Below is a small trained network, with its code and all its weights. Each question gives an input and a class and asks what happens when units are switched off, that is, made to give their printed mean instead of their output.

import numpy as np


def w(rows, s, z=0):
    codes = np.array(rows[::2]) - 128.0
    scale = np.full(codes.shape[1], s)
    scale[-1] = z or s
    return codes * scale


def f(y):
    return np.maximum(y, 0)


def log_softmax(a):
    a = a - a.max(-1, keepdims=True)
    return a - np.log(np.exp(a).sum(-1, keepdims=True))


def net(x, mask):
    res = np.array(x, float).reshape(1, 2) / 4 @ E
    y = f(res @ A[0][:, :-1].T + A[0][:, -1])
    res = res + np.where(mask, y, B[0][:, -1]) @ B[0][:, :-1]
    return log_softmax(res[-1] @ U[:, :-1].T + U[:, -1])


A, B = {}, {}
E = w([
[253,41,127,144,255],'x0',
[154,243,35,196,105],'x1',
],0.012)
A[0] = w([
[138,64,205,68,115,79],'N1',
[186,74,115,74,207,133],'N2',
[97,116,105,142,149,116],'N3',
[127,132,93,159,127,253],'N4',
[69,167,117,43,75,88],'N5',
[254,108,100,149,142,127],'N6',
[90,153,119,68,60,146],'N7',
[88,70,198,40,128,149],'N8',
[142,175,47,189,144,92],'N9',
[173,178,10,208,106,104],'N10',
],0.013)
B[0] = w([
[134,103,187,146,104,204],'N1',
[169,180,141,142,119,249],'N2',
[101,130,106,112,128,128],'N3',
[23,189,183,189,225,221],'N4',
[246,188,115,126,76,204],'N5',
[190,181,121,98,142,228],'N6',
[164,188,80,119,144,214],'N7',
[110,95,156,233,117,237],'N8',
[131,57,161,165,42,191],'N9',
[131,85,156,191,52,226],'N10',
],0.012,0.017)
U = w([
[124,53,162,179,38,100],'0',
[241,221,98,84,101,97],'1',
[1,200,152,157,215,253],'2',
[74,73,107,66,103,100],'3',
[126,92,79,85,115,93],'4',
[72,112,121,52,122,97],'5',
],0.013,0.012)

Each question gives the input, the list of numbers given to net, and the class t.
The units are the neurons (one row each of A and B). Each row of codes is followed by its name. A weight is (code - 128) times the scale printed after its matrix; where a second scale follows, it is the last column's (A, B and U).
mask holds one flag per neuron, in row order. A switched-off neuron (its flag False) gives its mean, the last column of its row in B, instead of its output. The means were averaged over made-up inputs and are rounded, as every weight is.
A unit's drop is (log p(t) with every unit on - log p(t) with that unit switched off) / (log p(t) with every unit on - log p(t) with every unit switched off).
The circuit of an input: a set's keep is (log p(t) with only the set's units on - log p(t) with every unit switched off) / (log p(t) with every unit on - log p(t) with every unit switched off). Starting from all 10 units, units are removed one at a time, each time the one whose removal leaves the highest keep (on an exact tie, the one counted first), for as long as the keep stays at least 0.8.
circuit, biggest first: the units of the circuit, biggest drop first
k most important neurons: the k neurons with the biggest drops, biggest first
drop of u: that unit's drop, to one decimal
input [-2,5], class 0: circuit, biggest first => (N10)
input [0,6], class 0: 2 most important neurons => (N10 N9)
input [5,-4], class 1: 3 most important neurons => (N2 N10 N6)
input [0,-3], class 2: 3 most important neurons => (N10 N9 N5)
input [7,-4], class 1: 2 most important neurons => (N6 N2)
input [1,4], class 0: 3 most important neurons => (N10 N9 N7)
input [8,-6], class 1: 2 most important neurons => (N2 N6)
input [3,4], class 0: 4 most important neurons => (N10 N9 N7 N5)
input [-6,-5], class 1: 3 most important neurons => (N5 N7 N10)
input [3,2], class 2: 2 most important neurons => (N5 N4)
input [-2,4], class 0: 3 most important neurons => (N10 N9 N6)
input [0,3], class 2: 2 most important neurons => (N4 N5)
input [3,0], class 2: 2 most important neurons => (N5 N7)
input [-8,-4], class 1: circuit, biggest first => (N5)
input [-3,0], class 2: 2 most important neurons => (N6 N2)
input [-6,-4], class 1: 2 most important neurons => (N5 N7)
input [2,-2], class 2: drop of N10 => 0.3
input [5,-2], class 1: drop of N6 => 0.3
input [6,8], class 0: drop of N7 => 0.0
input [-5,-1], class 1: drop of N5 => 1.3
input [6,-4], class 1: circuit, biggest first => (N2)
